Below is a small trained network, with its code and all its weights. Each question gives an input and a target symbol and asks what happens when units are switched off, that is, made to give their printed mean instead of their output.

import numpy as np


def w(rows, s, z=0):
    codes = np.array(rows[::2]) - 128.0
    scale = np.full(codes.shape[1], s)
    scale[-1] = z or s
    return codes * scale


def norm(h):
    return h / np.sqrt((h * h).mean(-1, keepdims=True) + 1e-5)


def softmax(a):
    e = np.exp(a - a.max(-1, keepdims=True))
    return e / e.sum(-1, keepdims=True)


def log_softmax(a):
    a = a - a.max(-1, keepdims=True)
    return a - np.log(np.exp(a).sum(-1, keepdims=True))


def net(x, mask):
    ids = ['αγδελστω'.index(c) for c in x.split()]
    T = len(ids)
    res = E[ids] + P[:T]
    u = 0
    for l in range(2):
        r = norm(res)
        for j in range(3):
            rows = slice(4 * j, 4 * j + 4)
            q, k, v = (r @ M[l][rows].T for M in (Q, K, V))
            z = softmax(np.where(np.tri(T) > 0, q @ k.T / 4**0.5, -1e9)) @ v
            o = O[l][rows]
            res = res + np.where(mask[u + j], z, o[:, -1]) @ o[:, :-1]
        u += 3
    return log_softmax(norm(res)[-1] @ U[:, :-1].T + U[:, -1])


Q, K, V, O = {}, {}, {}, {}
E = w([
[110,106,165],'α',
[116,164,87],'γ',
[73,132,166],'δ',
[124,128,158],'ε',
[99,89,177],'λ',
[157,146,95],'σ',
[177,7,78],'τ',
[91,139,89],'ω',
],0.018)
P = w([
[177,145,97],'0',
[3,162,115],'1',
[40,149,144],'2',
[64,150,142],'3',
[70,146,151],'4',
[128,125,146],'5',
],0.0081)
Q[0] = w([
[142,202,158],'0.h0',
[136,151,140],'0.h0',
[109,71,100],'0.h0',
[90,57,85],'0.h0',
[201,92,134],'0.h1',
[211,86,76],'0.h1',
[177,168,150],'0.h1',
[250,93,102],'0.h1',
[83,221,103],'0.h2',
[118,122,116],'0.h2',
[136,140,137],'0.h2',
[110,107,102],'0.h2',
],0.017)
K[0] = w([
[110,53,80],'0.h0',
[132,114,123],'0.h0',
[125,171,150],'0.h0',
[100,172,141],'0.h0',
[33,129,124],'0.h1',
[8,185,99],'0.h1',
[153,169,145],'0.h1',
[7,187,110],'0.h1',
[137,220,187],'0.h2',
[123,127,135],'0.h2',
[138,135,124],'0.h2',
[110,113,137],'0.h2',
],0.016)
V[0] = w([
[69,159,141],'0.h0',
[66,167,145],'0.h0',
[199,35,98],'0.h0',
[143,159,134],'0.h0',
[85,137,131],'0.h1',
[222,81,147],'0.h1',
[133,155,98],'0.h1',
[86,129,139],'0.h1',
[82,208,174],'0.h2',
[73,83,93],'0.h2',
[216,91,115],'0.h2',
[111,250,204],'0.h2',
],0.019)
O[0] = w([
[184,139,129,216],'0.h0',
[189,137,130,222],'0.h0',
[14,134,100,2],'0.h0',
[148,116,144,120],'0.h0',
[130,91,102,120],'0.h1',
[119,212,157,133],'0.h1',
[133,116,175,144],'0.h1',
[130,92,92,116],'0.h1',
[106,200,80,206],'0.h2',
[150,80,91,184],'0.h2',
[132,96,203,9],'0.h2',
[84,253,89,182],'0.h2',
],0.024,0.0085)
Q[1] = w([
[167,129,136],'1.h0',
[184,242,23],'1.h0',
[99,122,71],'1.h0',
[142,97,248],'1.h0',
[127,191,158],'1.h1',
[214,171,86],'1.h1',
[134,96,98],'1.h1',
[253,94,95],'1.h1',
[87,146,102],'1.h2',
[46,117,179],'1.h2',
[188,106,164],'1.h2',
[232,114,153],'1.h2',
],0.024)
K[1] = w([
[106,111,185],'1.h0',
[10,149,238],'1.h0',
[99,126,86],'1.h0',
[215,129,138],'1.h0',
[151,78,82],'1.h1',
[120,56,198],'1.h1',
[102,145,164],'1.h1',
[167,138,253],'1.h1',
[73,154,123],'1.h2',
[127,174,3],'1.h2',
[199,90,139],'1.h2',
[189,67,190],'1.h2',
],0.023)
V[1] = w([
[140,148,129],'1.h0',
[187,78,174],'1.h0',
[205,120,173],'1.h0',
[174,166,146],'1.h0',
[98,126,143],'1.h1',
[93,42,6],'1.h1',
[101,22,191],'1.h1',
[32,171,165],'1.h1',
[213,120,159],'1.h2',
[108,65,179],'1.h2',
[75,193,177],'1.h2',
[167,81,254],'1.h2',
],0.024)
O[1] = w([
[106,122,144,136],'1.h0',
[155,198,158,178],'1.h0',
[109,181,183,190],'1.h0',
[83,128,166,163],'1.h0',
[135,109,114,115],'1.h1',
[146,191,31,1],'1.h1',
[255,118,117,136],'1.h1',
[102,56,86,85],'1.h1',
[88,174,161,210],'1.h2',
[203,131,181,128],'1.h2',
[108,64,146,124],'1.h2',
[163,144,240,217],'1.h2',
],0.031,0.0047)
U = w([
[26,95,171,125],'α',
[121,17,102,111],'γ',
[190,53,200,172],'δ',
[72,209,81,177],'ε',
[213,125,48,91],'λ',
[207,251,117,4],'σ',
[161,145,148,192],'τ',
[87,210,228,142],'ω',
],0.016,0.0035)

Each question gives the input, a string of symbols that net reads in full, and the target symbol t.
The units are the heads (4 rows each of Q, K, V and O). Each row of codes is followed by its name. A weight is (code - 128) times the scale printed after its matrix; where a second scale follows, it is the last column's (O and U).
mask holds one flag per head, layer by layer. A switched-off head (its flag False) gives its mean, the last column of its rows in O, instead of its output. The means were averaged over made-up inputs and are rounded, as every weight is.
A unit's drop is (log p(t) with every unit on - log p(t) with that unit switched off) / (log p(t) with every unit on - log p(t) with every unit switched off).
The circuit of an input: a set's keep is (log p(t) with only the set's units on - log p(t) with every unit switched off) / (log p(t) with every unit on - log p(t) with every unit switched off). Starting from all 6 units, units are removed one at a time, each time the one whose removal leaves the highest keep (on an exact tie, the one counted first), for as long as the keep stays at least 0.8.
circuit, biggest first: the units of the circuit, biggest drop first
unit that matters most: the unit with the biggest drop
heads that matter: for each layer, one digit per head in row order, 1 if its drop is at least 0.15 and else 0, layers parted by /
drop when u is switched off: that unit's drop, to one decimal
input α α τ γ γ, target ε: unit that matters most => 0.h0
input α ε ε δ ω, target γ: heads that matter => 111 / 010
input γ λ ω, target ω: circuit, biggest first => [0.h1 1.h1]
input σ α α ω σ, target δ: circuit, biggest first => [0.h2 0.h1 1.h1]
input σ γ λ γ λ, target δ: circuit, biggest first => [0.h2 0.h0 1.h1 0.h1]
input ε σ γ α σ λ, target α: circuit, biggest first => [0.h2 1.h1]
input σ ω ε, target δ: circuit, biggest first => [0.h2 0.h0 1.h1 0.h1]
input τ γ α δ, target λ: heads that matter => 101 / 011
input δ α σ ω, target ε: heads that matter => 001 / 000
input γ δ λ σ τ σ, target γ: heads that matter => 100 / 100
input α γ α, target γ: circuit, biggest first => [0.h0 0.h2 0.h1 1.h1]
input δ σ σ γ ε, target ε: circuit, biggest first => [0.h2 1.h1]
input ε α α δ ω δ, target α: heads that matter => 000 / 010
input σ δ γ τ τ λ, target δ: circuit, biggest first => [0.h2]
input λ ε γ γ, target λ: heads that matter => 111 / 000
input α λ τ τ ω γ, target γ: circuit, biggest first => [0.h0 1.h0]
input ω ε τ, target δ: heads that matter => 001 / 000
input α σ δ λ, target γ: circuit, biggest first => [0.h0 0.h2 0.h1 1.h1]
input σ α σ ε δ γ, target δ: heads that matter => 111 / 011
input ε ε γ λ γ σ, target α: unit that matters most => 1.h1
input λ ω σ σ ε, target λ: heads that matter => 111 / 000
input γ ω σ α σ, target ω: heads that matter => 010 / 000
input α α α, target γ: heads that matter => 111 / 000
input σ ε α, target δ: heads that matter => 111 / 010
input α α γ γ, target γ: heads that matter => 111 / 000
input λ ω δ γ, target λ: drop when 0.h2 is switched off => 1.0
input λ γ σ α, target λ: drop when 0.h2 is switched off => 1.1
input ε σ ω ω ω, target α: unit that matters most => 1.h1
input γ δ α γ ε α, target ω: drop when 0.h1 is switched off => 1.0
input α ω ε δ, target γ: drop when 0.h0 is switched off => 0.3
